Below is a small trained network, with its code and all its weights. Each question gives an input and a class and asks what happens when units are switched off, that is, made to give their printed mean instead of their output.

import numpy as np


def w(rows, s, z=0):
    codes = np.array(rows[::2]) - 128.0
    scale = np.full(codes.shape[1], s)
    scale[-1] = z or s
    return codes * scale


def f(y):
    return y / 2 * (1 + np.tanh(0.7978845608 * (y + 0.044715 * y**3)))


def log_softmax(a):
    a = a - a.max(-1, keepdims=True)
    return a - np.log(np.exp(a).sum(-1, keepdims=True))


def net(x, mask):
    res = np.array(x, float).reshape(1, 6) / 4 @ E
    y = f(res @ A[0][:, :-1].T + A[0][:, -1])
    res = res + np.where(mask, y, B[0][:, -1]) @ B[0][:, :-1]
    return log_softmax(res[-1] @ U[:, :-1].T + U[:, -1])


A, B = {}, {}
E = w([
[126,130,128,127,130,128,129,125],'x0',
[125,127,126,127,129,128,126,125],'x1',
[88,213,138,152,138,143,221,157],'x2',
[130,127,128,130,129,129,127,130],'x3',
[108,113,48,117,13,123,137,189],'x4',
[158,128,123,7,133,214,155,135],'x5',
],0.014)
A[0] = w([
[180,39,111,79,107,136,72,111,221],'N1',
[106,142,42,82,2,158,177,211,128],'N2',
[174,131,166,39,188,195,144,93,150],'N3',
[176,26,139,146,143,84,3,75,254],'N4',
[144,52,80,108,61,114,84,142,144],'N5',
[124,133,177,212,182,75,87,87,236],'N6',
[82,117,72,203,34,54,112,169,163],'N7',
[128,143,93,40,94,204,184,173,127],'N8',
],0.0073,0.0048)
B[0] = w([
[157,2,76,70,135,177,73,137,207],'N1',
[134,102,126,118,10,114,178,108,223],'N2',
[190,144,188,85,209,174,94,194,216],'N3',
[151,27,179,26,90,51,127,74,247],'N4',
[109,88,41,86,103,154,80,150,184],'N5',
[107,149,184,150,118,54,174,54,225],'N6',
[79,114,85,154,89,56,96,202,212],'N7',
[173,130,158,60,102,129,197,85,206],'N8',
],0.0086,0.014)
U = w([
[150,109,179,94,79,86,183,47,191],'0',
[79,98,81,142,115,88,17,178,92],'1',
[77,223,162,255,207,120,194,72,185],'2',
[81,182,91,229,99,116,156,230,137],'3',
[177,99,156,105,216,176,35,150,98],'4',
[150,96,59,101,101,219,97,122,3],'5',
[148,249,166,125,220,200,157,199,146],'6',
],0.0077,0.0028)

Each question gives the input, the list of numbers given to net, and the class t.
The units are the neurons (one row each of A and B). Each row of codes is followed by its name. A weight is (code - 128) times the scale printed after its matrix; where a second scale follows, it is the last column's (A, B and U).
mask holds one flag per neuron, in row order. A switched-off neuron (its flag False) gives its mean, the last column of its row in B, instead of its output. The means were averaged over made-up inputs and are rounded, as every weight is.
A unit's drop is (log p(t) with every unit on - log p(t) with that unit switched off) / (log p(t) with every unit on - log p(t) with every unit switched off).
The circuit of an input: a set's keep is (log p(t) with only the set's units on - log p(t) with every unit switched off) / (log p(t) with every unit on - log p(t) with every unit switched off). Starting from all 8 units, units are removed one at a time, each time the one whose removal leaves the highest keep (on an exact tie, the one counted first), for as long as the keep stays at least 0.8.
units of the circuit, in order: the units of the circuit, biggest drop first
most important unit: the unit with the biggest drop
k most important neurons: the k neurons with the biggest drops, biggest first
drop when u is switched off: that unit's drop, to one decimal
input [-4,6,-2,-7,1,-2], class 1: units of the circuit, in order -> [N8; N2]
input [-4,-6,-5,1,-7,2], class 4: units of the circuit, in order -> [N3]
input [6,0,-1,-6,0,5], class 4: units of the circuit, in order -> [N3; N6]
input [2,1,-3,3,2,2], class 5: units of the circuit, in order -> [N6; N1]
input [6,-4,0,1,0,1], class 4: units of the circuit, in order -> [N2; N6]
input [3,8,1,-6,0,7], class 6: units of the circuit, in order -> [N4; N3]
input [-2,7,0,1,4,5], class 5: 2 most important neurons -> [N4; N6]
input [2,-1,1,-3,3,0], class 3: units of the circuit, in order -> [N4; N1]
input [3,1,0,5,1,-5], class 1: 3 most important neurons -> [N7; N8; N2]
input [6,1,-1,7,1,-6], class 1: 2 most important neurons -> [N7; N8]
input [-7,6,-6,-2,1,3], class 5: 2 most important neurons -> [N5; N1]
input [7,-1,-1,-2,1,3], class 5: 2 most important neurons -> [N6; N4]
input [-4,8,6,1,-2,1], class 6: 2 most important neurons -> [N4; N6]
input [1,-1,-1,4,5,-1], class 1: most important unit -> N7
input [-5,1,1,-7,5,-5], class 3: 2 most important neurons -> [N4; N1]
input [5,-3,0,-7,2,5], class 5: 2 most important neurons -> [N4; N6]
input [4,8,3,-2,2,-6], class 3: 2 most important neurons -> [N7; N4]
input [7,3,-2,-3,2,5], class 5: 3 most important neurons -> [N6; N4; N1]
input [-4,8,1,3,-5,8], class 6: drop when N4 is switched off -> 0.3
input [-3,1,4,-3,8,-6], class 3: units of the circuit, in order -> [N4]
input [-8,1,-2,-6,2,2], class 5: drop when N6 is switched off -> 0.4
input [6,8,4,4,5,-6], class 3: drop when N4 is switched off -> 0.1
input [6,0,-1,1,-3,4], class 4: drop when N4 is switched off -> 0.0
